Look-ups in named tables: a row name and a column name give one cell, copied from the table.

Muve
cols = Goz, Bakis
Rasi: [-759, -5898]
Fik: [4449, 1125]
Zulase: [4231, -3146]
Nelinif: [-2173, 7977]
Zafip: [1029, -2314]

What is the Bakis of Rasi in Muve?
-5898
What is the Goz of Zulase in Muve?
4231
What is the Bakis of Fik in Muve?
1125
What is the Bakis of Zafip in Muve?
-2314
What is the Goz of Rasi in Muve?
-759
What is the Bakis of Nelinif in Muve?
7977
What is the Goz of Zafip in Muve?
1029
What is the Goz of Nelinif in Muve?
-2173
What is the Goz of Fik in Muve?
4449
What is the Bakis of Zulase in Muve?
-3146
Row with the largest Bakis: Nelinif

Vak:
columns: Gokal, Pebugar, Zeti, Tav, Rerora, Poz, Notiz, Div, Rirer
Pom: [635, 218, 751, 794, 462, 921, 342, 694, 245]
Das: [351, 840, 633, 776, 557, 469, 722, 707, 262]
Laz: [233, 722, 724, 671, 743, 200, 780, 746, 379]
Fubiz: [258, 480, 875, 583, 836, 251, 338, 321, 713]
Rad: [541, 427, 574, 941, 930, 755, 618, 955, 412]
Petare: [759, 412, 325, 887, 291, 260, 903, 483, 619]
Nenabu: [222, 718, 435, 786, 284, 297, 873, 742, 749]
Sog: [217, 319, 218, 510, 227, 207, 486, 368, 207]
Ritel: [968, 778, 912, 434, 438, 376, 375, 716, 626]

What is the Rerora of Petare in Vak?
291
What is the Div of Nenabu in Vak?
742
What is the Poz of Laz in Vak?
200
What is the Zeti of Pom in Vak?
751
What is the Gokal of Nenabu in Vak?
222
What is the Rerora of Rad in Vak?
930
What is the Tav of Ritel in Vak?
434
What is the Pebugar of Laz in Vak?
722
What is the Gokal of Fubiz in Vak?
258

Table Mefeze
|  | Kose | Sif | Vuv |
|---|---|---|---|
| Fuvu | 5.23 | 6.63 | 7.56 |
| Zif | 8.38 | 2.17 | 7.87 |
| Lobede | 7.33 | 4.78 | 6.63 |
| Fub | 6.22 | 5.67 | 2.62 |
| Nelov | 4.69 | 6.11 | 5.60 |
| Tozukun | 1.81 | 7.06 | 4.55 |
| Noza | 5.55 | 5.12 | 6.41 |
| Baz | 7.22 | 4.25 | 1.57 |

Sif of Fub: 5.67
Vuv of Nelov: 5.60
Sif of Baz: 4.25
Sif of Tozukun: 7.06
Sif of Zif: 2.17
Vuv of Zif: 7.87
Vuv of Baz: 1.57
Kose of Baz: 7.22
Kose of Fuvu: 5.23
Sif of Nelov: 6.11
Vuv of Tozukun: 4.55

Zilidom:
,Pebep,Kov,Zirog,Nelo,Kot,Bim,Duporok,Tir
Binusuv,-62900,26609,-51663,-66008,-83167,-73580,-9219,-82566
Vuvote,-3193,-17355,-53712,-67540,-58441,-48490,10170,-81684
Rok,-69690,73629,-55306,-56568,-43484,-47568,-15890,73265
Lir,-64339,-72596,-69510,-38636,-14335,-61134,-65504,-61516
Denired,-46712,605,-39990,-53128,-34734,-40521,-99210,35326
Bog,-88815,48761,-66788,-35879,-59417,4975,-46192,-81134

Denired, Kov => 605
Binusuv, Bim => -73580
Lir, Duporok => -65504
Bog, Bim => 4975
Vuvote, Nelo => -67540
Bog, Pebep => -88815
Lir, Bim => -61134
Lir, Kov => -72596
Vuvote, Pebep => -3193
Bog, Kot => -59417
Denired, Pebep => -46712
Rok, Pebep => -69690
Rok, Tir => 73265
Rok, Bim => -47568
Rok, Kot => -43484
Denired, Kot => -34734
Denired, Zirog => -39990

Voz:
           Pon  Kugagir
Zapove   0.498    0.483
Geto     0.336    0.302
Kunub    0.235    0.825
Lotor    0.423    0.451
Falizim  0.423    0.400
Feside   0.453    0.436
Leto     0.412    0.412
Fef      0.473    0.588
Pezira   0.519    0.447
Nul      0.437    0.470
Geb      0.469    0.512
Fil      0.500    0.429
Meki     0.369    0.498

Pon of Leto: 0.412
Pon of Meki: 0.369
Pon of Falizim: 0.423
Kugagir of Kunub: 0.825
Kugagir of Leto: 0.412
Pon of Lotor: 0.423
Kugagir of Lotor: 0.451
Pon of Geto: 0.336
Kugagir of Geto: 0.302
Kugagir of Fil: 0.429
Kugagir of Fef: 0.588
Pon of Kunub: 0.235
Kugagir of Nul: 0.470
Pon of Fil: 0.500

Table Surakan
,Reg,Lik,Sen,Zag,Lagele,Vadu,Rad
Rirepez,475,390,585,570,580,554,602
Maseto,-760,-718,-983,-696,-990,-710,-718
Limizo,-709,-676,-912,-624,-910,-592,-644
Femu,-730,-677,-970,-627,-954,-520,-657
Gav,132,232,275,158,423,935,121
Lav,376,302,642,389,664,492,423
Kat,157,316,213,149,375,999,88
Gof,-690,-697,-803,-639,-825,-744,-640
Sugub,-781,-742,-998,-686,-992,-628,-709

Femu, Sen => -970
Limizo, Reg => -709
Kat, Zag => 149
Limizo, Vadu => -592
Maseto, Lagele => -990
Lav, Reg => 376
Gof, Zag => -639
Limizo, Sen => -912
Sugub, Lik => -742
Gav, Vadu => 935
Rirepez, Sen => 585
Limizo, Rad => -644
Femu, Rad => -657
Limizo, Lagele => -910
Which row has the largest Reg? Rirepez

Vabofun
|  | Zifiz | Bafo | Vuk | Morez | Nunimit | Bepibur |
|---|---|---|---|---|---|---|
| Nanivin | 0.178 | 0.951 | 0.189 | 0.227 | 0.822 | 0.107 |
| Lelag | 0.481 | 0.700 | 0.403 | 0.386 | 0.549 | 0.537 |
| Zam | 0.063 | 0.977 | 0.076 | 0.306 | 0.837 | 0.063 |

What is the Vuk of Nanivin in Vabofun?
0.189
What is the Nunimit of Nanivin in Vabofun?
0.822
What is the Vuk of Lelag in Vabofun?
0.403
What is the Bafo of Lelag in Vabofun?
0.700
What is the Bepibur of Nanivin in Vabofun?
0.107
What is the Morez of Zam in Vabofun?
0.306
What is the Vuk of Zam in Vabofun?
0.076
What is the Zifiz of Zam in Vabofun?
0.063
What is the Bepibur of Lelag in Vabofun?
0.537
What is the Zifiz of Nanivin in Vabofun?
0.178
What is the Nunimit of Zam in Vabofun?
0.837
What is the Bepibur of Zam in Vabofun?
0.063
What is the Bafo of Zam in Vabofun?
0.977
What is the Morez of Nanivin in Vabofun?
0.227
What is the Zifiz of Lelag in Vabofun?
0.481
What is the Nunimit of Lelag in Vabofun?
0.549
Row with the largest Morez: Lelag

